Here is a tiny trained network, its code and every weight. The questions are about switching its units off for an input and a target symbol, where a switched-off unit gives its printed mean instead of its output.

import numpy as np


def w(rows, s, z=0):
    codes = np.array(rows[::2]) - 128.0
    scale = np.full(codes.shape[1], s)
    scale[-1] = z or s
    return codes * scale


def norm(h):
    return h / np.sqrt((h * h).mean(-1, keepdims=True) + 1e-5)


def f(y):
    return y / 2 * (1 + np.tanh(0.7978845608 * (y + 0.044715 * y**3)))


def softmax(a):
    e = np.exp(a - a.max(-1, keepdims=True))
    return e / e.sum(-1, keepdims=True)


def log_softmax(a):
    a = a - a.max(-1, keepdims=True)
    return a - np.log(np.exp(a).sum(-1, keepdims=True))


def net(x, mask):
    ids = ['γηξπστ'.index(c) for c in x.split()]
    T = len(ids)
    res = E[ids] + P[:T]
    u = 0
    for l in range(2):
        r = norm(res)
        for j in range(3):
            rows = slice(2 * j, 2 * j + 2)
            q, k, v = (r @ M[l][rows].T for M in (Q, K, V))
            z = softmax(np.where(np.tri(T) > 0, q @ k.T / 2**0.5, -1e9)) @ v
            o = O[l][rows]
            res = res + np.where(mask[u + j], z, o[:, -1]) @ o[:, :-1]
        u += 3
        y = f(norm(res) @ A[l][:, :-1].T + A[l][:, -1])
        res = res + np.where(mask[u : u + 4], y, B[l][:, -1]) @ B[l][:, :-1]
        u += 4
    return log_softmax(norm(res)[-1] @ U[:, :-1].T + U[:, -1])


Q, K, V, O, A, B = {}, {}, {}, {}, {}, {}
E = w([
[172,60,194,176,193],'γ',
[132,125,87,165,182],'η',
[165,59,162,173,163],'ξ',
[141,94,132,161,185],'π',
[227,133,70,164,132],'σ',
[233,135,3,171,53],'τ',
],0.0067)
P = w([
[110,133,123,118,119],'0',
[97,115,120,180,140],'1',
[145,41,12,123,149],'2',
[93,108,137,129,117],'3',
[220,143,132,134,164],'4',
[92,127,138,185,124],'5',
[118,68,5,77,172],'6',
[87,127,146,123,106],'7',
[201,190,126,144,190],'8',
[102,158,155,197,107],'9',
[145,108,42,78,214],'10',
[85,121,162,134,125],'11',
[181,190,94,181,220],'12',
],0.012)
Q[0] = w([
[33,103,99,118,66],'L0H0',
[127,89,131,42,106],'L0H0',
[245,244,133,176,195],'L0H1',
[50,208,253,234,42],'L0H1',
[112,113,182,223,142],'L0H2',
[132,160,217,15,105],'L0H2',
],0.013)
K[0] = w([
[158,115,103,67,107],'L0H0',
[118,68,95,79,182],'L0H0',
[138,180,159,250,105],'L0H1',
[190,126,105,156,182],'L0H1',
[146,140,140,203,99],'L0H2',
[133,138,100,124,202],'L0H2',
],0.018)
V[0] = w([
[103,118,133,104,202],'L0H0',
[81,127,82,149,135],'L0H0',
[122,43,168,122,129],'L0H1',
[77,161,103,104,254],'L0H1',
[31,113,122,112,111],'L0H2',
[122,123,98,116,193],'L0H2',
],0.01)
O[0] = w([
[83,192,168,108,168,121],'L0H0',
[46,108,73,173,127,254],'L0H0',
[215,52,160,215,86,246],'L0H1',
[95,209,67,211,236,172],'L0H1',
[175,104,38,254,64,39],'L0H2',
[146,187,100,150,225,124],'L0H2',
],0.0069,0.0028)
A[0] = w([
[188,126,182,96,220,20],'L0N0',
[1,124,108,107,158,122],'L0N1',
[173,111,90,149,154,96],'L0N2',
[46,112,201,118,126,4],'L0N3',
],0.0082,0.002)
B[0] = w([
[186,122,58,127,87,225],'L0N0',
[158,6,157,86,69,220],'L0N1',
[106,68,120,71,98,252],'L0N2',
[160,140,217,185,2,135],'L0N3',
],0.0083,0.0024)
Q[1] = w([
[245,79,92,109,71],'L1H0',
[166,67,210,236,123],'L1H0',
[150,98,124,245,38],'L1H1',
[254,166,70,161,200],'L1H1',
[80,145,215,62,152],'L1H2',
[136,97,115,24,90],'L1H2',
],0.0082)
K[1] = w([
[171,149,115,158,32],'L1H0',
[216,118,100,149,180],'L1H0',
[173,253,130,177,43],'L1H1',
[80,142,214,167,147],'L1H1',
[116,136,100,91,92],'L1H2',
[135,130,124,65,170],'L1H2',
],0.012)
V[1] = w([
[196,175,90,99,104],'L1H0',
[227,114,101,205,220],'L1H0',
[107,142,23,222,3],'L1H1',
[41,5,83,123,122],'L1H1',
[89,136,239,168,136],'L1H2',
[74,64,129,160,103],'L1H2',
],0.0061)
O[1] = w([
[179,87,156,153,174,136],'L1H0',
[99,114,183,87,78,255],'L1H0',
[101,2,98,218,17,184],'L1H1',
[54,200,184,178,14,208],'L1H1',
[213,68,146,169,207,115],'L1H2',
[79,206,172,108,200,187],'L1H2',
],0.0068,0.0055)
A[1] = w([
[48,101,193,151,183,127],'L1N0',
[56,78,109,128,99,33],'L1N1',
[115,110,75,1,140,255],'L1N2',
[168,70,171,57,24,132],'L1N3',
],0.0083,0.0038)
B[1] = w([
[108,190,14,74,217,199],'L1N0',
[254,126,151,125,52,165],'L1N1',
[179,237,227,98,170,181],'L1N2',
[44,108,144,86,76,254],'L1N3',
],0.0092,0.0057)
U = w([
[254,64,164,118,184,67],'γ',
[182,194,136,83,149,145],'η',
[129,102,119,248,204,252],'ξ',
[67,186,68,138,171,133],'π',
[55,176,179,17,93,70],'σ',
[126,14,171,202,42,141],'τ',
],0.0087,0.0018)

Each question gives the input, a string of symbols that net reads in full, and the target symbol t.
The units are the heads (2 rows each of Q, K, V and O) and the neurons (one row each of A and B). Each row of codes is followed by its name. A weight is (code - 128) times the scale printed after its matrix; where a second scale follows, it is the last column's (O, A, B and U).
mask holds one flag per unit, layer by layer, with each layer's heads first. A switched-off unit (its flag False) gives its mean, the last column of its rows in O or B, instead of its output. The means were averaged over made-up inputs and are rounded, as every weight is.
A unit's drop is (log p(t) with every unit on - log p(t) with that unit switched off) / (log p(t) with every unit on - log p(t) with every unit switched off).
The circuit of an input: a set's keep is (log p(t) with only the set's units on - log p(t) with every unit switched off) / (log p(t) with every unit on - log p(t) with every unit switched off). Starting from the 12 units with the biggest drops (on a tie, the unit counted first), units are removed one at a time, each time the one whose removal leaves the highest keep (on an exact tie, the one counted first), for as long as the keep stays at least 0.8.
circuit, biggest first: the units of the circuit, biggest drop first
unit that matters most: the unit with the biggest drop
k most important neurons: the k neurons with the biggest drops, biggest first
k most important neurons of layer l: the k neurons of layer l with the biggest drops, biggest first
which heads matter: for each layer, one digit per head in row order, 1 if its drop is at least 0.15 and else 0, layers parted by /
input σ γ σ, target η: circuit, biggest first : [L0H2, L1N2]
input τ γ π σ ξ τ ξ, target η: most important neuron : [L1N2]
input γ τ ξ, target γ: which heads matter : 111 / 010
input τ γ ξ τ τ ξ ξ ξ ξ σ τ ξ ξ, target η: which heads matter : 010 / 100
input ξ σ π π π, target η: which heads matter : 011 / 000
input τ τ τ π σ ξ η, target ξ: circuit, biggest first : [L0H1, L1H0]
input τ π σ π ξ η σ η σ, target π: which heads matter : 110 / 000
input η η ξ ξ ξ γ, target ξ: 3 most important neurons of layer 0 : [L0N1, L0N2, L0N3]
input τ τ η γ σ τ σ ξ ξ ξ, target ξ: 3 most important neurons of layer 0 : [L0N0, L0N2, L0N3]
input η ξ π σ σ ξ τ π ξ π σ, target ξ: 2 most important neurons of layer 0 : [L0N1, L0N0]
input ξ ξ π η, target π: which heads matter : 011 / 000
input σ ξ ξ η τ ξ γ, target π: circuit, biggest first : [L0H1, L1H1]
input π σ ξ π π ξ ξ σ τ, target τ: circuit, biggest first : [L1N0, L1N2]
input σ τ π π ξ γ τ, target ξ: unit that matters most : L0H1
input ξ τ γ γ σ γ γ, target γ: which heads matter : 110 / 010
input π τ ξ π τ ξ π γ ξ, target τ: which heads matter : 010 / 000
input ξ τ π π π τ π η η, target σ: which heads matter : 110 / 010
input τ τ ξ γ ξ ξ η, target γ: which heads matter : 010 / 100
input τ τ η, target σ: which heads matter : 011 / 000
input σ σ τ, target η: circuit, biggest first : [L0H2, L1N2]
input ξ ξ π τ η η γ, target σ: which heads matter : 000 / 000
input ξ ξ τ τ ξ σ ξ π ξ τ η ξ π, target σ: circuit, biggest first : [L0H1]
input γ ξ σ τ γ ξ ξ π, target π: circuit, biggest first : [L1N0, L0H1]
input ξ π γ η π ξ, target π: which heads matter : 010 / 000
input σ γ τ τ σ γ τ π σ, target γ: circuit, biggest first : [L0H1, L0N2]
